Below is a small trained network, with its code and all its weights. Each question gives an input and a class and asks what happens when units are switched off, that is, made to give their printed mean instead of their output.

import numpy as np


def w(rows, s, z=0):
    codes = np.array(rows[::2]) - 128.0
    scale = np.full(codes.shape[1], s)
    scale[-1] = z or s
    return codes * scale


def f(y):
    return np.maximum(y, 0)


def log_softmax(a):
    a = a - a.max(-1, keepdims=True)
    return a - np.log(np.exp(a).sum(-1, keepdims=True))


def net(x, mask):
    res = np.array(x, float).reshape(1, 2) / 4 @ E
    y = f(res @ A[0][:, :-1].T + A[0][:, -1])
    res = res + np.where(mask, y, B[0][:, -1]) @ B[0][:, :-1]
    return log_softmax(res[-1] @ U[:, :-1].T + U[:, -1])


A, B = {}, {}
E = w([
[185,105,237,244,180,229,75,57],'x0',
[94,87,149,72,71,252,77,232],'x1',
],0.013)
A[0] = w([
[47,174,87,26,129,106,196,132,162],'n0',
[116,117,155,102,111,160,135,149,223],'n1',
[66,102,45,106,124,127,224,174,60],'n2',
[186,183,111,141,184,82,158,104,163],'n3',
[196,151,137,218,138,55,184,115,99],'n4',
[147,107,172,195,119,136,65,91,82],'n5',
[133,168,153,113,136,155,86,194,249],'n6',
[189,104,144,156,132,147,6,86,72],'n7',
[82,114,123,108,60,218,78,186,66],'n8',
[159,187,138,172,149,17,151,69,41],'n9',
[89,13,151,100,119,190,47,254,46],'n10',
[118,198,54,66,139,104,222,196,63],'n11',
[146,231,155,145,193,36,115,90,82],'n12',
[164,135,214,186,132,160,100,78,111],'n13',
[185,79,168,199,199,164,99,116,216],'n14',
[24,185,87,86,45,81,161,140,166],'n15',
[110,99,118,155,182,106,206,108,255],'n16',
],0.0096,0.013)
B[0] = w([
[176,129,199,132,172,139,83,180,248],'n0',
[70,59,242,65,90,190,92,93,201],'n1',
[149,164,66,162,161,114,129,176,195],'n2',
[76,47,205,132,68,163,157,142,198],'n3',
[81,108,105,177,67,123,151,157,190],'n4',
[165,178,87,204,164,90,122,206,175],'n5',
[101,117,190,126,72,142,99,105,218],'n6',
[230,160,82,205,194,93,140,183,173],'n7',
[126,86,77,180,97,171,194,143,203],'n8',
[147,77,78,216,89,150,208,160,193],'n9',
[122,102,48,206,93,177,212,181,219],'n10',
[192,139,80,201,171,117,110,168,217],'n11',
[115,103,61,175,86,176,157,123,190],'n12',
[173,133,132,150,150,90,103,199,200],'n13',
[130,161,178,119,148,99,61,139,234],'n14',
[174,111,190,156,176,118,68,140,250],'n15',
[102,78,250,83,81,158,83,71,216],'n16',
],0.011,0.02)
U = w([
[220,172,115,174,237,72,68,190,95],'0',
[108,84,89,165,65,170,250,155,74],'1',
[77,102,204,62,98,134,25,97,254],'2',
[72,179,78,101,177,108,100,123,105],'3',
[145,158,137,88,189,125,162,81,101],'4',
[129,152,87,113,162,131,155,119,100],'5',
],0.012,0.0094)

Each question gives the input, the list of numbers given to net, and the class t.
The units are the neurons (one row each of A and B). Each row of codes is followed by its name. A weight is (code - 128) times the scale printed after its matrix; where a second scale follows, it is the last column's (A, B and U).
mask holds one flag per neuron, in row order. A switched-off neuron (its flag False) gives its mean, the last column of its row in B, instead of its output. The means were averaged over made-up inputs and are rounded, as every weight is.
A unit's drop is (log p(t) with every unit on - log p(t) with that unit switched off) / (log p(t) with every unit on - log p(t) with every unit switched off).
unit that matters most: the unit with the biggest drop
k most important neurons: the k neurons with the biggest drops, biggest first
drop of u: that unit's drop, to one decimal
input [-6,5], class 0: unit that matters most => n15
input [-6,-8], class 1: 2 most important neurons => [n9; n3]
input [-7,6], class 0: 2 most important neurons => [n15; n0]
input [-6,-7], class 1: 2 most important neurons => [n9; n3]
input [3,3], class 2: 4 most important neurons => [n11; n9; n2; n1]
input [-8,8], class 0: 4 most important neurons => [n15; n0; n11; n2]
input [3,1], class 2: 2 most important neurons => [n11; n2]
input [-4,3], class 0: 2 most important neurons => [n16; n3]
input [2,-3], class 2: 2 most important neurons => [n10; n8]
input [3,5], class 1: drop of n10 => 1.1
input [7,-8], class 1: drop of n9 => 0.9
input [1,3], class 2: drop of n9 => 0.5
input [5,-6], class 1: drop of n12 => 0.4
input [2,3], class 2: unit that matters most => n9
input [3,2], class 2: 2 most important neurons => [n11; n2]
